Here is a tiny trained network, its code and every weight. The questions are about switching its units off for an input and a class, where a switched-off unit gives its printed mean instead of its output.

import numpy as np


def w(rows, s, z=0):
    codes = np.array(rows[::2]) - 128.0
    scale = np.full(codes.shape[1], s)
    scale[-1] = z or s
    return codes * scale


def norm(h):
    return h / np.sqrt((h * h).mean(-1, keepdims=True) + 1e-5)


def f(y):
    return np.maximum(y, 0)


def log_softmax(a):
    a = a - a.max(-1, keepdims=True)
    return a - np.log(np.exp(a).sum(-1, keepdims=True))


def net(x, mask):
    res = np.array(x, float).reshape(1, 5) / 4 @ E
    u = 0
    for l in range(2):
        y = f(norm(res) @ A[l][:, :-1].T + A[l][:, -1])
        res = res + np.where(mask[u : u + 14], y, B[l][:, -1]) @ B[l][:, :-1]
        u += 14
    return log_softmax(norm(res)[-1] @ U[:, :-1].T + U[:, -1])


A, B = {}, {}
E = w([
[125,216,255],'x0',
[152,128,124],'x1',
[109,130,129],'x2',
[177,200,57],'x3',
[155,126,126],'x4',
],0.0058)
A[0] = w([
[115,55,139,85],'0.n1',
[145,176,143,1],'0.n2',
[170,156,114,113],'0.n3',
[153,165,94,214],'0.n4',
[71,66,66,70],'0.n5',
[142,89,70,179],'0.n6',
[134,198,233,168],'0.n7',
[213,134,89,161],'0.n8',
[142,149,204,166],'0.n9',
[95,159,56,142],'0.n10',
[133,58,120,32],'0.n11',
[144,136,63,204],'0.n12',
[60,11,74,77],'0.n13',
[117,36,153,166],'0.n14',
],0.011,0.0038)
B[0] = w([
[164,43,116,173],'0.n1',
[190,139,218,141],'0.n2',
[133,145,155,158],'0.n3',
[93,186,164,198],'0.n4',
[212,189,91,203],'0.n5',
[82,162,61,219],'0.n6',
[92,64,175,254],'0.n7',
[44,101,128,198],'0.n8',
[85,31,160,209],'0.n9',
[64,238,115,192],'0.n10',
[254,75,8,159],'0.n11',
[2,207,78,218],'0.n12',
[220,107,98,240],'0.n13',
[183,20,126,209],'0.n14',
],0.0062,0.0068)
A[1] = w([
[156,101,89,63],'1.n1',
[72,175,187,94],'1.n2',
[83,199,102,109],'1.n3',
[107,93,108,180],'1.n4',
[167,87,92,85],'1.n5',
[47,126,137,115],'1.n6',
[111,114,88,158],'1.n7',
[110,96,184,120],'1.n8',
[30,178,184,117],'1.n9',
[118,87,146,170],'1.n10',
[154,154,79,61],'1.n11',
[156,133,78,87],'1.n12',
[184,252,118,208],'1.n13',
[181,128,96,3],'1.n14',
],0.013,0.005)
B[1] = w([
[204,74,61,163],'1.n1',
[243,114,163,207],'1.n2',
[88,173,139,213],'1.n3',
[98,188,60,195],'1.n4',
[157,123,28,178],'1.n5',
[152,120,60,203],'1.n6',
[91,147,84,188],'1.n7',
[84,121,180,207],'1.n8',
[224,94,135,253],'1.n9',
[97,207,64,198],'1.n10',
[100,145,110,162],'1.n11',
[140,61,181,171],'1.n12',
[113,144,253,216],'1.n13',
[137,122,82,144],'1.n14',
],0.0076,0.0066)
U = w([
[155,139,14,252],'0',
[34,245,44,143],'1',
[99,106,203,171],'2',
[202,139,207,25],'3',
],0.011,0.0022)

Each question gives the input, the list of numbers given to net, and the class t.
The units are the neurons (one row each of A and B). Each row of codes is followed by its name. A weight is (code - 128) times the scale printed after its matrix; where a second scale follows, it is the last column's (A, B and U).
mask holds one flag per neuron, layer by layer. A switched-off neuron (its flag False) gives its mean, the last column of its row in B, instead of its output. The means were averaged over made-up inputs and are rounded, as every weight is.
A unit's drop is (log p(t) with every unit on - log p(t) with that unit switched off) / (log p(t) with every unit on - log p(t) with every unit switched off).
The circuit of an input: a set's keep is (log p(t) with only the set's units on - log p(t) with every unit switched off) / (log p(t) with every unit on - log p(t) with every unit switched off). Starting from the 12 units with the biggest drops (on a tie, the unit counted first), units are removed one at a time, each time the one whose removal leaves the highest keep (on an exact tie, the one counted first), for as long as the keep stays at least 0.8.
units of the circuit, in order: the units of the circuit, biggest drop first
k most important neurons: the k neurons with the biggest drops, biggest first
top k neurons in layer l: the k neurons of layer l with the biggest drops, biggest first
drop when u is switched off: that unit's drop, to one decimal
input [5,6,8,3,-4], class 3: units of the circuit, in order -> [1.n9]
input [6,-5,-7,4,-6], class 3: top 2 neurons in layer 1 -> [1.n2 1.n9]
input [1,5,1,7,1], class 3: 3 most important neurons -> [1.n13 1.n9 1.n2]
input [-8,6,-4,2,-8], class 1: 3 most important neurons -> [0.n12 0.n10 1.n9]
input [2,-7,4,5,7], class 3: 2 most important neurons -> [1.n9 1.n2]
input [0,-6,4,-8,-7], class 0: top 2 neurons in layer 1 -> [1.n13 1.n10]
input [6,-5,1,5,3], class 3: top 2 neurons in layer 1 -> [1.n2 1.n9]
input [4,4,-8,5,6], class 3: drop when 1.n9 is switched off -> 0.1
input [0,-5,-4,-6,8], class 0: drop when 0.n11 is switched off -> 0.1
input [-7,-3,7,3,-1], class 1: drop when 0.n10 is switched off -> 0.1
input [-8,-2,2,2,6], class 1: top 2 neurons in layer 0 -> [0.n12 0.n10]
